Look-ups in named tables: a row name and a column name give one cell, copied from the table.

Table rop
columns: mev, fasev, kamebi, bif, bir, mupe
dotas: [3868, 2646, 389, 2288, 7033, 4266]
pena: [3871, 2650, 421, 2269, 6886, 4342]
dupu: [3751, 3609, 3320, 3541, 3844, 3829]
dapine: [3885, 2617, 291, 2235, 7256, 4263]
teluzu: [3756, 3459, 2921, 3377, 4671, 3793]
magafek: [3789, 3267, 2286, 3103, 4977, 3982]
mus: [3795, 3154, 1884, 2925, 5462, 4077]
vel: [3839, 2943, 1276, 2664, 7029, 4142]
duzat: [3815, 3253, 2279, 3095, 5215, 3941]
tos: [3843, 2628, 322, 2234, 6586, 4223]
numizu: [3849, 2780, 799, 2448, 7519, 4188]
tol: [3780, 3550, 3175, 3491, 4483, 3866]
pirik: [3823, 3101, 1775, 2881, 5495, 4073]

mev of dapine: 3885
fasev of tos: 2628
mev of teluzu: 3756
bir of dupu: 3844
mupe of teluzu: 3793
mev of tol: 3780
bif of teluzu: 3377
mupe of vel: 4142
bir of tol: 4483
mupe of pena: 4342
kamebi of tos: 322
bif of pena: 2269
fasev of dotas: 2646
bir of duzat: 5215
mupe of pirik: 4073
bif of dapine: 2235
bif of dotas: 2288
bir of mus: 5462
kamebi of numizu: 799
fasev of tol: 3550

relisek
columns: navarub, gam, gunise, zotu, nav, biv, gedag
rebos: [0.35, 0.10, -0.30, -0.01, 0.27, 0.14, 0.40]
patuse: [-0.22, 0.31, -0.16, 0.18, -0.24, -0.52, -0.30]
sube: [-0.80, -0.41, 0.65, 0.48, -0.04, -0.38, 0.86]
pidage: [0.17, -0.14, -0.17, 0.37, 0.39, 0.68, -0.09]

biv of patuse = -0.52
zotu of rebos = -0.01
gam of pidage = -0.14
nav of patuse = -0.24
nav of sube = -0.04
nav of rebos = 0.27
gedag of pidage = -0.09
gedag of patuse = -0.30
biv of sube = -0.38
zotu of pidage = 0.37
biv of pidage = 0.68
navarub of rebos = 0.35
zotu of patuse = 0.18
zotu of sube = 0.48
gedag of rebos = 0.40
gunise of patuse = -0.16

Table mon
,zep,lepepe,kiviku,dum,romarav,fiko,dom,rez,zevade,tuzoru
vef,-2.3,-1.6,-2.1,-2.5,-1.9,-1.9,-2.2,-2.2,-2.4,-2.0
nufibe,-1.4,-3.1,-2.6,-1.3,-2.1,-2.7,-2.1,-2.5,-2.2,-2.0
didu,-1.3,-4.8,-4.8,-0.3,-1.8,-2.0,-2.3,-3.2,-4.2,-0.1
laso,-2.5,-1.5,-2.6,-2.4,-2.0,-1.6,-2.0,-2.2,-2.5,-1.6
teleme,-0.5,-7.6,-7.4,1.5,-1.8,-2.1,-2.7,-4.3,-5.5,1.6
vofub,-5.7,2.2,-3.8,-4.2,-0.7,0.7,-1.9,-1.7,-5.0,0.7
razu,-8.9,7.2,-4.0,-6.6,0.3,3.0,-1.7,-0.8,-6.3,1.9
mov,-4.8,4.0,1.1,-5.8,-1.8,-0.9,-1.4,-0.1,-0.2,-3.9

vofub, tuzoru: 0.7
vef, romarav: -1.9
vef, lepepe: -1.6
didu, dum: -0.3
nufibe, zevade: -2.2
laso, rez: -2.2
didu, romarav: -1.8
teleme, dom: -2.7
vofub, dum: -4.2
Which row has the largest kiviku? mov

mima
         pebasav  zed  tum  gunosar  makerot  zuvi  gesumin  nama
zizepab      103  110   73       62       51    21      149    87
namuzez      150   71  170       47       84    76       34   132
bitavo       142   77  159      104       88    49       19   157
lak          132   95  213       26      109   128      118    81
vuzitog      142  124   92       92      103     1      154    73
tob           93   98  179      169       90    88       85   152

gesumin of namuzez is 34
makerot of namuzez is 84
pebasav of namuzez is 150
zed of zizepab is 110
zuvi of namuzez is 76
nama of namuzez is 132
gunosar of vuzitog is 92
gunosar of lak is 26
gesumin of lak is 118
tum of zizepab is 73
zed of vuzitog is 124
makerot of lak is 109
gesumin of tob is 85
nama of bitavo is 157
pebasav of bitavo is 142
zuvi of vuzitog is 1
pebasav of vuzitog is 142
zed of bitavo is 77

Table pog
,vak,nuz,gula,lema,med,midagi
veb,0.28,0.26,0.04,0.09,-0.30,0.44
rofab,-0.37,-0.08,0.03,0.00,-0.23,-0.39
lof,0.17,0.07,0.18,0.14,0.05,0.14
fab,0.11,-0.11,0.07,-0.11,0.52,-0.03
zev,0.17,0.36,0.18,0.04,0.02,0.90
kugema,0.30,-0.35,0.07,0.14,0.57,0.45
gupuluz,-0.12,0.36,-0.13,0.32,0.22,-0.06
gud,0.03,0.48,0.34,0.45,-0.52,0.43
ranon,0.56,-0.16,0.76,-0.29,-0.10,0.35
durami,0.37,0.13,0.10,0.37,0.18,-0.39
lofe,-0.01,0.46,0.29,0.74,0.13,0.15

rofab, vak -> -0.37
fab, vak -> 0.11
gupuluz, midagi -> -0.06
durami, midagi -> -0.39
ranon, nuz -> -0.16
veb, midagi -> 0.44
ranon, med -> -0.10
fab, lema -> -0.11
kugema, midagi -> 0.45
kugema, nuz -> -0.35
gud, vak -> 0.03
gud, lema -> 0.45
ranon, vak -> 0.56
lof, nuz -> 0.07
gupuluz, vak -> -0.12
durami, lema -> 0.37
gupuluz, lema -> 0.32

suri:
cols = tozi, fodo, lelenu, vun, vosapo, rebi, gide, misarot, bola
munap: [-45.12, 28.65, 36.62, -15.47, 39.04, 45.40, 21.52, 8.98, -47.58]
rab: [-43.56, 23.12, 67.63, -8.94, 62.05, 34.80, 32.00, 12.61, -78.29]
fod: [-45.38, 29.82, 20.85, -21.77, 27.94, 50.51, 20.45, 8.63, -31.50]
zife: [-45.71, 30.32, 20.85, -20.67, 29.83, 49.15, 16.55, 10.44, -32.46]
silito: [-48.39, 37.52, -10.76, -26.33, 7.59, 57.78, 10.13, 9.11, -1.33]
biv: [-47.34, 32.29, 4.39, -21.40, 16.12, 55.27, 13.74, 8.20, -17.60]
migu: [-48.48, 36.30, -11.97, -26.38, 6.08, 58.82, 9.77, 8.74, -1.32]
lom: [-47.64, 35.93, -11.04, -24.73, 5.76, 59.32, 8.87, 8.06, -1.36]
bib: [-49.65, 38.82, -28.00, -30.36, -4.94, 64.40, 5.73, 6.85, 15.69]
puda: [-49.33, 39.34, -28.00, -28.91, -4.42, 63.12, 6.21, 5.05, 12.48]
dasezus: [-46.32, 27.90, 37.08, -17.46, 39.68, 45.15, 23.33, 9.64, -47.54]
tubani: [-47.25, 35.91, -11.07, -24.15, 6.00, 60.02, 10.86, 9.23, -2.71]

What is the fodo of puda in suri?
39.34
What is the fodo of silito in suri?
37.52
What is the bola of munap in suri?
-47.58
What is the tozi of migu in suri?
-48.48
What is the vun of migu in suri?
-26.38
What is the gide of silito in suri?
10.13
What is the vosapo of tubani in suri?
6.00
What is the fodo of rab in suri?
23.12
What is the tozi of puda in suri?
-49.33
What is the vun of silito in suri?
-26.33
What is the vun of rab in suri?
-8.94
What is the bola of migu in suri?
-1.32
What is the fodo of biv in suri?
32.29

